Below is a small trained network, with its code and all its weights. Each question gives an input and a class and asks what happens when units are switched off, that is, made to give their printed mean instead of their output.

import numpy as np


def w(rows, s, z=0):
    codes = np.array(rows[::2]) - 128.0
    scale = np.full(codes.shape[1], s)
    scale[-1] = z or s
    return codes * scale


def f(y):
    return np.maximum(y, 0)


def log_softmax(a):
    a = a - a.max(-1, keepdims=True)
    return a - np.log(np.exp(a).sum(-1, keepdims=True))


def net(x, mask):
    res = np.array(x, float).reshape(1, 5) / 4 @ E
    y = f(res @ A[0][:, :-1].T + A[0][:, -1])
    res = res + np.where(mask, y, B[0][:, -1]) @ B[0][:, :-1]
    return log_softmax(res[-1] @ U[:, :-1].T + U[:, -1])


A, B = {}, {}
E = w([
[157,180,155,88,209,169,45,212,173,38],'x0',
[95,135,77,116,232,109,150,68,115,86],'x1',
[11,70,92,107,160,148,1,65,124,95],'x2',
[79,101,172,254,103,145,158,39,169,76],'x3',
[130,49,140,134,183,110,96,174,31,100],'x4',
],0.0092)
A[0] = w([
[144,151,49,75,189,117,83,194,111,135,170],'N1',
[58,1,147,156,97,129,88,97,108,121,168],'N2',
[133,163,122,110,99,207,64,196,145,98,186],'N3',
[101,143,119,125,148,215,94,151,201,107,219],'N4',
[126,119,150,103,155,87,39,161,106,162,162],'N5',
[234,173,178,121,183,110,139,227,78,152,211],'N6',
[53,156,130,126,152,143,74,95,148,61,254],'N7',
[142,224,116,213,116,148,165,93,160,144,216],'N8',
[166,106,129,143,57,103,213,109,118,168,199],'N9',
[138,155,124,131,127,160,169,75,172,143,221],'N10',
[94,112,80,154,65,69,204,91,111,212,176],'N11',
[101,162,196,148,135,162,120,227,131,129,162],'N12',
[108,107,123,87,198,36,137,138,28,90,162],'N13',
[133,69,88,110,158,104,132,85,15,135,184],'N14',
],0.0087,0.0053)
B[0] = w([
[173,166,73,133,99,59,114,136,61,203,211],'N1',
[122,36,149,194,132,194,61,78,171,108,224],'N2',
[199,148,134,73,117,109,58,168,114,105,202],'N3',
[140,198,142,95,170,132,78,83,147,129,195],'N4',
[158,104,73,126,89,141,83,176,122,127,189],'N5',
[151,145,188,175,103,74,137,156,84,158,250],'N6',
[144,137,48,117,191,128,100,59,135,55,219],'N7',
[136,145,130,108,117,97,165,73,167,60,210],'N8',
[118,54,182,105,35,166,186,104,159,89,226],'N9',
[104,160,120,88,118,17,163,1,201,109,188],'N10',
[92,52,106,95,26,161,180,121,133,113,229],'N11',
[212,235,155,150,88,175,102,163,119,84,189],'N12',
[76,86,101,172,210,103,127,186,65,154,205],'N13',
[57,55,63,154,125,151,142,197,80,151,207],'N14',
],0.0086,0.014)
U = w([
[150,166,239,177,90,118,164,187,130,62,230],'0',
[101,74,115,154,140,186,35,83,162,80,108],'1',
[56,96,27,159,174,101,135,195,101,121,2],'2',
[58,80,109,76,55,102,255,95,168,90,137],'3',
[94,215,90,50,179,64,151,99,188,68,155],'4',
[96,109,129,144,135,48,221,168,73,225,69],'5',
[165,160,96,57,75,92,60,189,90,177,53],'6',
[72,79,110,115,57,216,181,209,86,157,120],'7',
],0.0077,0.00075)

Each question gives the input, the list of numbers given to net, and the class t.
The units are the neurons (one row each of A and B). Each row of codes is followed by its name. A weight is (code - 128) times the scale printed after its matrix; where a second scale follows, it is the last column's (A, B and U).
mask holds one flag per neuron, in row order. A switched-off neuron (its flag False) gives its mean, the last column of its row in B, instead of its output. The means were averaged over made-up inputs and are rounded, as every weight is.
A unit's drop is (log p(t) with every unit on - log p(t) with that unit switched off) / (log p(t) with every unit on - log p(t) with every unit switched off).
The circuit of an input: a set's keep is (log p(t) with only the set's units on - log p(t) with every unit switched off) / (log p(t) with every unit on - log p(t) with every unit switched off). Starting from the 12 units with the biggest drops (on a tie, the unit counted first), units are removed one at a time, each time the one whose removal leaves the highest keep (on an exact tie, the one counted first), for as long as the keep stays at least 0.8.
circuit, biggest first: the units of the circuit, biggest drop first
unit that matters most: the unit with the biggest drop
k most important neurons: the k neurons with the biggest drops, biggest first
drop when u is switched off: that unit's drop, to one decimal
input [3,4,1,3,5], class 2: circuit, biggest first => (N13, N9)
input [-7,-7,-5,1,5], class 3: unit that matters most => N9
input [0,1,2,1,4], class 2: 3 most important neurons => (N9, N13, N14)
input [-8,-2,1,-4,1], class 7: circuit, biggest first => (N14, N10)
input [-1,4,8,-3,3], class 2: 2 most important neurons => (N13, N14)
input [1,0,1,-2,5], class 2: circuit, biggest first => (N13, N9)
input [1,8,-4,3,-7], class 4: circuit, biggest first => (N14, N10)
input [-2,4,6,-4,-5], class 4: 3 most important neurons => (N7, N2, N9)
input [1,-1,-5,-4,1], class 0: 2 most important neurons => (N6, N14)
input [7,8,7,6,-3], class 4: circuit, biggest first => (N4, N7)
input [-8,4,7,-5,-3], class 7: 2 most important neurons => (N11, N14)
input [1,1,3,-6,7], class 2: 2 most important neurons => (N13, N14)
input [-5,7,4,2,2], class 2: 2 most important neurons => (N14, N13)
input [7,8,6,-8,2], class 6: most important neuron => (N1)
input [-4,-3,1,-3,1], class 7: 2 most important neurons => (N10, N8)
input [1,-6,-8,6,-6], class 3: drop when N11 is switched off => 0.0
input [-8,8,2,-1,2], class 7: drop when N13 is switched off => 0.2
input [0,8,3,7,-6], class 4: drop when N10 is switched off => 0.1
